Below are the code and all the weights of a small trained network. Each question names an input and a class and asks about switching units off, where a switched-off unit gives its printed mean instead of its output.

import numpy as np


def w(rows, s, z=0):
    codes = np.array(rows[::2]) - 128.0
    scale = np.full(codes.shape[1], s)
    scale[-1] = z or s
    return codes * scale


def f(y):
    return np.maximum(y, 0)


def log_softmax(a):
    a = a - a.max(-1, keepdims=True)
    return a - np.log(np.exp(a).sum(-1, keepdims=True))


def net(x, mask):
    res = np.array(x, float).reshape(1, 3) / 4 @ E
    y = f(res @ A[0][:, :-1].T + A[0][:, -1])
    res = res + np.where(mask, y, B[0][:, -1]) @ B[0][:, :-1]
    return log_softmax(res[-1] @ U[:, :-1].T + U[:, -1])


A, B = {}, {}
E = w([
[181,141,124,168,242],'x0',
[31,114,119,97,196],'x1',
[163,64,130,2,141],'x2',
],0.0063)
A[0] = w([
[24,126,123,127,84,153],'N0',
[119,93,140,47,128,204],'N1',
[118,133,131,127,126,114],'N2',
[164,120,141,111,140,126],'N3',
[163,126,128,164,69,65],'N4',
[151,141,132,150,80,52],'N5',
[76,141,132,135,116,135],'N6',
[74,119,142,103,188,158],'N7',
[120,114,126,64,125,18],'N8',
[68,138,127,145,119,144],'N9',
[145,139,127,229,126,73],'N10',
[154,121,128,116,139,125],'N11',
[123,101,129,40,134,3],'N12',
[130,149,111,181,157,139],'N13',
[155,128,135,158,81,74],'N14',
[175,113,126,117,135,126],'N15',
[114,123,122,72,9,33],'N16',
[201,121,129,110,135,120],'N17',
[83,117,124,97,194,2],'N18',
[88,119,123,106,188,53],'N19',
[112,120,126,97,44,219],'N20',
[155,118,133,150,95,166],'N21',
[132,140,126,131,114,93],'N22',
[117,125,135,169,191,2],'N23',
[195,133,131,99,146,120],'N24',
[183,126,123,108,144,125],'N25',
[51,135,121,163,119,149],'N26',
],0.014,0.0048)
B[0] = w([
[89,7,122,203,97,212],'N0',
[213,182,142,170,130,252],'N1',
[125,125,130,141,132,131],'N2',
[135,98,137,169,112,162],'N3',
[74,155,108,64,160,174],'N4',
[80,129,127,73,141,157],'N5',
[106,76,126,171,136,165],'N6',
[70,164,116,48,116,203],'N7',
[59,120,119,62,125,163],'N8',
[98,67,121,172,126,175],'N9',
[209,227,131,70,130,216],'N10',
[134,110,132,158,111,152],'N11',
[36,125,116,22,144,184],'N12',
[128,194,126,49,117,202],'N13',
[87,148,113,76,152,165],'N14',
[135,100,136,184,121,168],'N15',
[239,255,160,130,140,223],'N16',
[147,70,137,206,128,184],'N17',
[227,225,129,126,135,161],'N18',
[193,210,122,90,137,165],'N19',
[57,153,97,20,157,253],'N20',
[163,166,138,103,137,185],'N21',
[117,118,126,116,128,133],'N22',
[57,124,136,37,134,162],'N23',
[136,85,141,207,110,182],'N24',
[142,90,130,184,98,174],'N25',
[76,48,138,182,139,194],'N26',
],0.024,0.0065)
U = w([
[44,129,98,64,147,233],'0',
[254,192,148,138,131,113],'1',
[120,28,137,231,101,6],'2',
],0.0081,0.0011)

Each question gives the input, the list of numbers given to net, and the class t.
The units are the neurons (one row each of A and B). Each row of codes is followed by its name. A weight is (code - 128) times the scale printed after its matrix; where a second scale follows, it is the last column's (A, B and U).
mask holds one flag per neuron, in row order. A switched-off neuron (its flag False) gives its mean, the last column of its row in B, instead of its output. The means were averaged over made-up inputs and are rounded, as every weight is.
A unit's drop is (log p(t) with every unit on - log p(t) with that unit switched off) / (log p(t) with every unit on - log p(t) with every unit switched off).
The circuit of an input: a set's keep is (log p(t) with only the set's units on - log p(t) with every unit switched off) / (log p(t) with every unit on - log p(t) with every unit switched off). Starting from the 12 units with the biggest drops (on a tie, the unit counted first), units are removed one at a time, each time the one whose removal leaves the highest keep (on an exact tie, the one counted first), for as long as the keep stays at least 0.8.
units of the circuit, in order: the units of the circuit, biggest drop first
unit that matters most: the unit with the biggest drop
top k neurons: the k neurons with the biggest drops, biggest first
drop when u is switched off: that unit's drop, to one decimal
input [6,7,1], class 1: top 3 neurons : [N18; N19; N20]
input [-3,-8,-5], class 0: unit that matters most : N4
input [7,8,3], class 1: top 2 neurons : [N18; N19]
input [2,2,7], class 1: top 3 neurons : [N1; N20; N18]
input [-5,-2,5], class 1: top 2 neurons : [N16; N1]
input [0,-8,0], class 0: top 2 neurons : [N1; N4]
input [2,7,8], class 1: top 3 neurons : [N1; N18; N19]
input [6,8,6], class 1: top 2 neurons : [N18; N1]
input [-3,-8,-6], class 0: top 2 neurons : [N4; N1]
input [-3,-8,0], class 0: top 2 neurons : [N20; N1]
input [-7,-3,5], class 1: top 2 neurons : [N16; N1]
input [3,8,1], class 1: top 3 neurons : [N18; N19; N20]
input [-6,2,-1], class 2: drop when N0 is switched off : 0.4
input [-6,-6,-1], class 0: units of the circuit, in order : [N20]
input [-6,-2,4], class 1: drop when N16 is switched off : 6.0
input [-4,0,2], class 1: drop when N23 is switched off : 0.2
